Below are the code and all the weights of a small trained network. Each question names an input and a class and asks about switching units off, where a switched-off unit gives its printed mean instead of its output.

import numpy as np


def w(rows, s, z=0):
    codes = np.array(rows[::2]) - 128.0
    scale = np.full(codes.shape[1], s)
    scale[-1] = z or s
    return codes * scale


def norm(h):
    return h / np.sqrt((h * h).mean(-1, keepdims=True) + 1e-5)


def f(y):
    return np.maximum(y, 0)


def log_softmax(a):
    a = a - a.max(-1, keepdims=True)
    return a - np.log(np.exp(a).sum(-1, keepdims=True))


def net(x, mask):
    res = np.array(x, float).reshape(1, 2) / 4 @ E
    u = 0
    for l in range(3):
        y = f(norm(res) @ A[l][:, :-1].T + A[l][:, -1])
        res = res + np.where(mask[u : u + 9], y, B[l][:, -1]) @ B[l][:, :-1]
        u += 9
    return log_softmax(norm(res)[-1] @ U[:, :-1].T + U[:, -1])


A, B = {}, {}
E = w([
[144,158,3,143,173,190,59,98,93,133,29,57],'x0',
[162,170,79,185,156,136,146,120,178,169,99,148],'x1',
],0.0066)
A[0] = w([
[38,40,214,2,44,123,89,145,38,45,166,77,2],'0.n1',
[115,109,3,111,160,203,71,100,75,112,32,43,43],'0.n2',
[148,153,116,176,160,99,140,169,181,165,147,170,119],'0.n3',
[182,178,65,151,184,168,90,103,138,160,23,103,16],'0.n4',
[170,164,43,172,196,161,117,119,156,125,61,98,202],'0.n5',
[84,101,241,63,29,83,167,146,146,103,223,144,69],'0.n6',
[56,137,90,142,132,117,87,83,69,63,93,74,35],'0.n7',
[174,153,171,171,128,96,190,162,155,164,146,209,60],'0.n8',
[93,92,60,64,143,170,37,111,57,95,79,43,6],'0.n9',
],0.0063,0.006)
B[0] = w([
[121,170,206,170,34,206,92,48,67,101,202,243,213],'0.n1',
[83,226,90,66,184,151,211,175,66,97,109,74,230],'0.n2',
[177,113,136,135,76,107,162,119,175,177,152,160,170],'0.n3',
[79,96,253,150,70,159,114,168,114,85,157,173,203],'0.n4',
[198,154,56,87,112,115,198,104,118,168,152,179,236],'0.n5',
[89,94,168,155,155,128,85,237,174,128,28,96,246],'0.n6',
[126,67,107,124,164,60,91,204,187,108,128,131,160],'0.n7',
[140,79,90,97,169,80,100,90,204,101,88,52,182],'0.n8',
[93,55,76,114,163,59,133,125,166,64,97,40,189],'0.n9',
],0.0079,0.013)
A[1] = w([
[127,184,96,188,164,185,146,138,124,171,110,164,83],'1.n1',
[95,122,93,126,160,136,127,148,95,93,149,36,70],'1.n2',
[64,102,209,141,50,206,8,123,39,73,195,178,73],'1.n3',
[117,176,118,109,149,168,158,168,70,111,130,180,107],'1.n4',
[49,110,179,230,71,174,68,103,58,156,152,162,1],'1.n5',
[69,140,132,134,210,189,127,173,50,119,126,43,70],'1.n6',
[135,99,198,130,117,140,98,190,149,119,79,68,114],'1.n7',
[122,168,112,108,159,153,133,181,38,111,128,153,84],'1.n8',
[89,126,103,118,182,103,122,124,74,110,125,50,80],'1.n9',
],0.011,0.0082)
B[1] = w([
[192,100,182,83,40,109,198,136,94,160,166,94,146],'1.n1',
[131,146,66,149,175,163,50,148,230,76,59,211,172],'1.n2',
[194,2,249,2,12,252,70,59,4,53,244,112,255],'1.n3',
[88,149,172,150,105,153,156,73,71,157,183,72,196],'1.n4',
[147,36,213,103,24,151,50,233,126,158,120,162,195],'1.n5',
[155,96,126,183,169,39,22,149,238,123,73,202,180],'1.n6',
[76,92,160,179,185,85,107,150,114,197,166,158,215],'1.n7',
[114,148,153,165,115,122,95,191,118,168,90,87,187],'1.n8',
[110,183,108,114,183,83,96,161,186,118,49,214,171],'1.n9',
],0.0092,0.014)
A[2] = w([
[17,77,143,161,155,187,76,96,90,94,178,204,2],'2.n1',
[136,123,144,150,114,79,168,181,162,161,88,214,114],'2.n2',
[71,188,31,120,190,115,78,166,155,83,46,97,39],'2.n3',
[136,149,71,190,145,141,138,22,148,129,100,110,25],'2.n4',
[60,95,204,142,174,132,129,132,176,112,132,62,153],'2.n5',
[32,212,24,159,234,141,87,141,171,42,45,166,33],'2.n6',
[154,167,4,149,139,120,184,79,117,167,155,99,115],'2.n7',
[120,209,98,132,89,121,182,155,1,121,133,94,62],'2.n8',
[75,130,241,89,94,169,70,109,91,64,217,79,83],'2.n9',
],0.0083,0.0057)
B[2] = w([
[188,76,84,109,61,79,203,78,92,169,179,82,178],'2.n1',
[143,103,120,177,202,94,146,112,163,131,164,89,209],'2.n2',
[218,122,76,122,128,102,69,196,221,61,57,233,228],'2.n3',
[152,101,143,73,72,167,127,124,102,81,118,89,133],'2.n4',
[85,187,129,149,124,163,104,145,133,123,115,126,199],'2.n5',
[220,223,78,89,186,178,44,199,216,72,2,218,253],'2.n6',
[137,126,110,88,79,135,160,47,101,102,153,94,171],'2.n7',
[89,178,157,167,141,192,168,90,110,204,84,75,185],'2.n8',
[115,179,98,78,75,210,157,106,86,116,136,136,254],'2.n9',
],0.0092,0.0098)
U = w([
[102,227,118,89,95,198,207,67,46,183,122,32,123],'0',
[80,35,220,36,26,220,32,152,59,50,207,196,164],'1',
[69,142,83,190,195,48,74,58,7,43,199,177,10],'2',
[228,76,64,93,122,82,197,45,188,154,187,85,143],'3',
[42,62,179,216,225,43,92,180,207,205,160,112,154],'4',
[61,125,80,171,183,38,99,85,8,36,186,169,10],'5',
[189,219,51,69,184,168,61,220,205,64,37,205,181],'6',
],0.012)

Each question gives the input, the list of numbers given to net, and the class t.
The units are the neurons (one row each of A and B). Each row of codes is followed by its name. A weight is (code - 128) times the scale printed after its matrix; where a second scale follows, it is the last column's (A, B and U).
mask holds one flag per neuron, layer by layer. A switched-off neuron (its flag False) gives its mean, the last column of its row in B, instead of its output. The means were averaged over made-up inputs and are rounded, as every weight is.
A unit's drop is (log p(t) with every unit on - log p(t) with that unit switched off) / (log p(t) with every unit on - log p(t) with every unit switched off).
most important unit: the unit with the biggest drop
top k neurons: the k neurons with the biggest drops, biggest first
k most important neurons of layer l: the k neurons of layer l with the biggest drops, biggest first
drop when u is switched off: that unit's drop, to one decimal
input [-8,2], class 4: most important unit : 1.n3
input [4,4], class 0: top 3 neurons : 0.n5, 0.n6, 0.n8
input [0,8], class 3: top 2 neurons : 1.n3, 0.n2
input [-3,1], class 4: top 2 neurons : 1.n3, 0.n2
input [-3,6], class 3: top 2 neurons : 0.n6, 1.n3
input [8,8], class 0: top 3 neurons : 0.n5, 0.n6, 1.n1
input [-3,5], class 4: 3 most important neurons of layer 0 : 0.n5, 0.n2, 0.n1
input [-3,7], class 3: top 2 neurons : 0.n6, 1.n3
input [-6,0], class 4: top 3 neurons : 0.n6, 1.n3, 0.n4
input [1,1], class 0: top 2 neurons : 0.n5, 0.n6
input [0,4], class 3: top 2 neurons : 1.n3, 0.n2
input [2,2], class 0: top 2 neurons : 0.n5, 0.n6
input [-2,5], class 3: top 2 neurons : 0.n6, 1.n3
input [5,-8], class 6: most important unit : 0.n9
input [-5,1], class 4: drop when 1.n3 is switched off : 0.4
input [0,6], class 3: drop when 1.n3 is switched off : 0.4
input [-8,7], class 4: drop when 1.n3 is switched off : 0.5
input [-2,6], class 3: drop when 1.n3 is switched off : 0.1
